Below is a small trained network, with its code and all its weights. Each question gives an input and a class and asks what happens when units are switched off, that is, made to give their printed mean instead of their output.

import numpy as np


def w(rows, s, z=0):
    codes = np.array(rows[::2]) - 128.0
    scale = np.full(codes.shape[1], s)
    scale[-1] = z or s
    return codes * scale


def norm(h):
    return h / np.sqrt((h * h).mean(-1, keepdims=True) + 1e-5)


def f(y):
    return np.maximum(y, 0)


def log_softmax(a):
    a = a - a.max(-1, keepdims=True)
    return a - np.log(np.exp(a).sum(-1, keepdims=True))


def net(x, mask):
    res = np.array(x, float).reshape(1, 7) / 4 @ E
    u = 0
    for l in range(2):
        y = f(norm(res) @ A[l][:, :-1].T + A[l][:, -1])
        res = res + np.where(mask[u : u + 7], y, B[l][:, -1]) @ B[l][:, :-1]
        u += 7
    return log_softmax(norm(res)[-1] @ U[:, :-1].T + U[:, -1])


A, B = {}, {}
E = w([
[131,123,135,119,122,138,138,117,128,138,122],'x0',
[125,134,131,132,131,128,126,131,129,129,134],'x1',
[130,129,132,141,117,130,130,129,129,122,132],'x2',
[128,126,131,130,130,132,129,130,131,124,133],'x3',
[225,109,107,159,207,4,186,122,196,141,101],'x4',
[195,92,99,181,163,192,89,198,149,178,89],'x5',
[130,128,126,132,119,117,115,124,125,126,122],'x6',
],0.0032)
A[0] = w([
[55,231,173,22,53,157,108,118,7,22,175,124],'0.n0',
[38,98,139,116,55,252,34,202,104,176,96,5],'0.n1',
[67,118,136,107,138,211,131,194,75,144,145,153],'0.n2',
[92,147,112,81,128,100,134,93,135,126,165,232],'0.n3',
[90,114,162,129,153,55,195,38,119,44,176,36],'0.n4',
[177,205,129,77,133,58,163,72,153,55,132,10],'0.n5',
[186,103,143,151,165,82,156,86,186,95,71,105],'0.n6',
],0.0036,0.0023)
B[0] = w([
[227,62,174,90,130,112,157,252,74,154,87,255],'0.n0',
[65,120,78,177,146,124,107,26,227,130,142,228],'0.n1',
[100,89,84,167,109,79,98,124,160,77,93,198],'0.n2',
[152,140,134,75,52,95,159,108,54,86,163,179],'0.n3',
[145,211,121,162,163,130,129,69,189,132,187,180],'0.n4',
[99,196,62,204,134,123,112,34,183,145,190,167],'0.n5',
[113,173,130,112,148,187,84,174,87,173,147,186],'0.n6',
],0.0043,0.0068)
A[1] = w([
[100,124,141,173,181,159,96,110,167,161,88,197],'1.n0',
[90,214,132,101,155,82,158,14,111,132,178,92],'1.n1',
[202,202,120,144,168,144,134,113,98,150,102,207],'1.n2',
[141,58,190,48,95,65,176,221,35,70,100,6],'1.n3',
[83,167,51,174,165,106,92,77,196,138,141,126],'1.n4',
[173,135,220,59,69,92,145,235,35,97,161,20],'1.n5',
[158,74,181,85,66,81,177,253,48,97,87,103],'1.n6',
],0.0048,0.0023)
B[1] = w([
[117,106,80,138,131,99,68,150,145,136,93,224],'1.n0',
[103,133,185,192,85,120,149,101,173,2,177,210],'1.n1',
[191,169,104,115,156,72,120,172,105,150,180,225],'1.n2',
[138,156,202,56,145,180,206,161,38,197,103,235],'1.n3',
[68,97,181,102,58,192,171,75,114,97,106,254],'1.n4',
[84,73,142,19,138,184,139,133,47,194,20,229],'1.n5',
[85,178,190,55,187,175,191,105,61,132,128,246],'1.n6',
],0.0056,0.0054)
U = w([
[75,128,225,5,122,206,207,138,12,178,50,245],'0',
[4,7,54,194,36,227,14,71,227,123,7,3],'1',
[124,230,187,193,65,45,205,29,195,16,251,39],'2',
[238,179,16,188,216,65,28,230,175,226,110,117],'3',
],0.0044,0.00041)

Each question gives the input, the list of numbers given to net, and the class t.
The units are the neurons (one row each of A and B). Each row of codes is followed by its name. A weight is (code - 128) times the scale printed after its matrix; where a second scale follows, it is the last column's (A, B and U).
mask holds one flag per neuron, layer by layer. A switched-off neuron (its flag False) gives its mean, the last column of its row in B, instead of its output. The means were averaged over made-up inputs and are rounded, as every weight is.
A unit's drop is (log p(t) with every unit on - log p(t) with that unit switched off) / (log p(t) with every unit on - log p(t) with every unit switched off).
most important unit: the unit with the biggest drop
top k neurons: the k neurons with the biggest drops, biggest first
top k neurons in layer l: the k neurons of layer l with the biggest drops, biggest first
drop of u: that unit's drop, to one decimal
input [1,6,8,2,-7,1,-4], class 1: most important unit	0.n1
input [5,7,-8,3,4,4,8], class 3: top 2 neurons in layer 0	[0.n0 0.n1]
input [-7,1,-4,1,1,7,-6], class 3: top 2 neurons	[0.n1 0.n0]
input [1,3,0,2,2,-8,1], class 2: top 2 neurons in layer 0	[0.n4 0.n5]
input [7,3,6,-2,1,3,8], class 3: top 3 neurons	[0.n1 0.n0 0.n3]
input [-6,-1,-8,5,2,2,0], class 3: top 2 neurons	[0.n1 0.n0]
input [7,-7,7,6,2,4,-8], class 3: top 2 neurons	[0.n0 0.n1]
input [8,-1,-4,-3,-8,1,-8], class 1: top 2 neurons	[0.n1 1.n3]
input [-8,-3,4,-1,4,1,8], class 3: top 2 neurons	[0.n1 0.n0]
input [5,-4,-6,1,6,-8,5], class 2: drop of 1.n0	0.0
input [-3,-1,-1,7,6,-1,2], class 2: drop of 0.n0	0.7
input [-4,-2,-3,-1,0,3,1], class 1: drop of 0.n0	1.1
